Below is a small trained network, with its code and all its weights. Each question gives an input and a class and asks what happens when units are switched off, that is, made to give their printed mean instead of their output.

import numpy as np


def w(rows, s, z=0):
    codes = np.array(rows[::2]) - 128.0
    scale = np.full(codes.shape[1], s)
    scale[-1] = z or s
    return codes * scale


def f(y):
    return np.maximum(y, 0)


def log_softmax(a):
    a = a - a.max(-1, keepdims=True)
    return a - np.log(np.exp(a).sum(-1, keepdims=True))


def net(x, mask):
    res = np.array(x, float).reshape(1, 6) / 4 @ E
    y = f(res @ A[0][:, :-1].T + A[0][:, -1])
    res = res + np.where(mask, y, B[0][:, -1]) @ B[0][:, :-1]
    return log_softmax(res[-1] @ U[:, :-1].T + U[:, -1])


A, B = {}, {}
E = w([
[140,165,204,255,63],'x0',
[113,76,170,120,162],'x1',
[28,158,134,148,114],'x2',
[133,149,129,114,206],'x3',
[121,134,103,179,131],'x4',
[66,86,90,188,108],'x5',
],0.0092)
A[0] = w([
[56,126,67,81,147,10],'n0',
[86,128,72,190,191,1],'n1',
[247,213,4,146,1,183],'n2',
[202,247,74,87,170,255],'n3',
[229,95,140,83,101,206],'n4',
[232,168,149,79,184,199],'n5',
[91,101,142,237,110,255],'n6',
[168,135,115,128,246,178],'n7',
[108,192,89,68,112,187],'n8',
[131,232,158,138,75,179],'n9',
[105,115,113,37,89,27],'n10',
[115,167,127,146,156,1],'n11',
],0.0077,0.0018)
B[0] = w([
[124,151,124,219,110,191],'n0',
[172,155,133,63,130,165],'n1',
[158,117,160,71,89,251],'n2',
[210,88,225,174,152,233],'n3',
[65,91,52,184,216,226],'n4',
[151,203,69,218,175,239],'n5',
[72,194,2,93,131,255],'n6',
[143,137,74,159,190,205],'n7',
[160,49,122,108,158,185],'n8',
[126,193,138,98,52,205],'n9',
[122,39,128,34,201,182],'n10',
[144,64,157,95,134,136],'n11',
],0.0058,0.0066)
U = w([
[103,169,135,86,82,152],'0',
[169,166,152,139,158,255],'1',
[218,79,153,73,30,1],'2',
[229,2,149,67,130,14],'3',
],0.0092,0.0018)

Each question gives the input, the list of numbers given to net, and the class t.
The units are the neurons (one row each of A and B). Each row of codes is followed by its name. A weight is (code - 128) times the scale printed after its matrix; where a second scale follows, it is the last column's (A, B and U).
mask holds one flag per neuron, in row order. A switched-off neuron (its flag False) gives its mean, the last column of its row in B, instead of its output. The means were averaged over made-up inputs and are rounded, as every weight is.
A unit's drop is (log p(t) with every unit on - log p(t) with that unit switched off) / (log p(t) with every unit on - log p(t) with every unit switched off).
The circuit of an input: a set's keep is (log p(t) with only the set's units on - log p(t) with every unit switched off) / (log p(t) with every unit on - log p(t) with every unit switched off). Starting from all 12 units, units are removed one at a time, each time the one whose removal leaves the highest keep (on an exact tie, the one counted first), for as long as the keep stays at least 0.8.
units of the circuit, in order: the units of the circuit, biggest drop first
k most important neurons: the k neurons with the biggest drops, biggest first
drop when u is switched off: that unit's drop, to one decimal
input [5,-8,-3,-2,8,-8], class 2: units of the circuit, in order -> n2
input [7,-2,0,1,0,1], class 0: 3 most important neurons -> n6, n3, n9
input [-7,-1,-8,7,4,-5], class 1: 4 most important neurons -> n5, n7, n4, n2
input [-8,-5,3,0,4,6], class 3: units of the circuit, in order -> n8, n6
input [-6,-5,3,-3,-5,-7], class 3: units of the circuit, in order -> n10, n8
input [-7,3,-4,7,0,-2], class 1: 2 most important neurons -> n5, n7
input [7,8,-5,-5,2,-1], class 0: 2 most important neurons -> n6, n3
input [-1,1,-8,5,0,-3], class 1: drop when n5 is switched off -> 0.8
input [3,-7,6,-1,8,-7], class 2: drop when n2 is switched off -> 0.3
input [8,7,-1,-7,5,8], class 0: drop when n6 is switched off -> 0.6
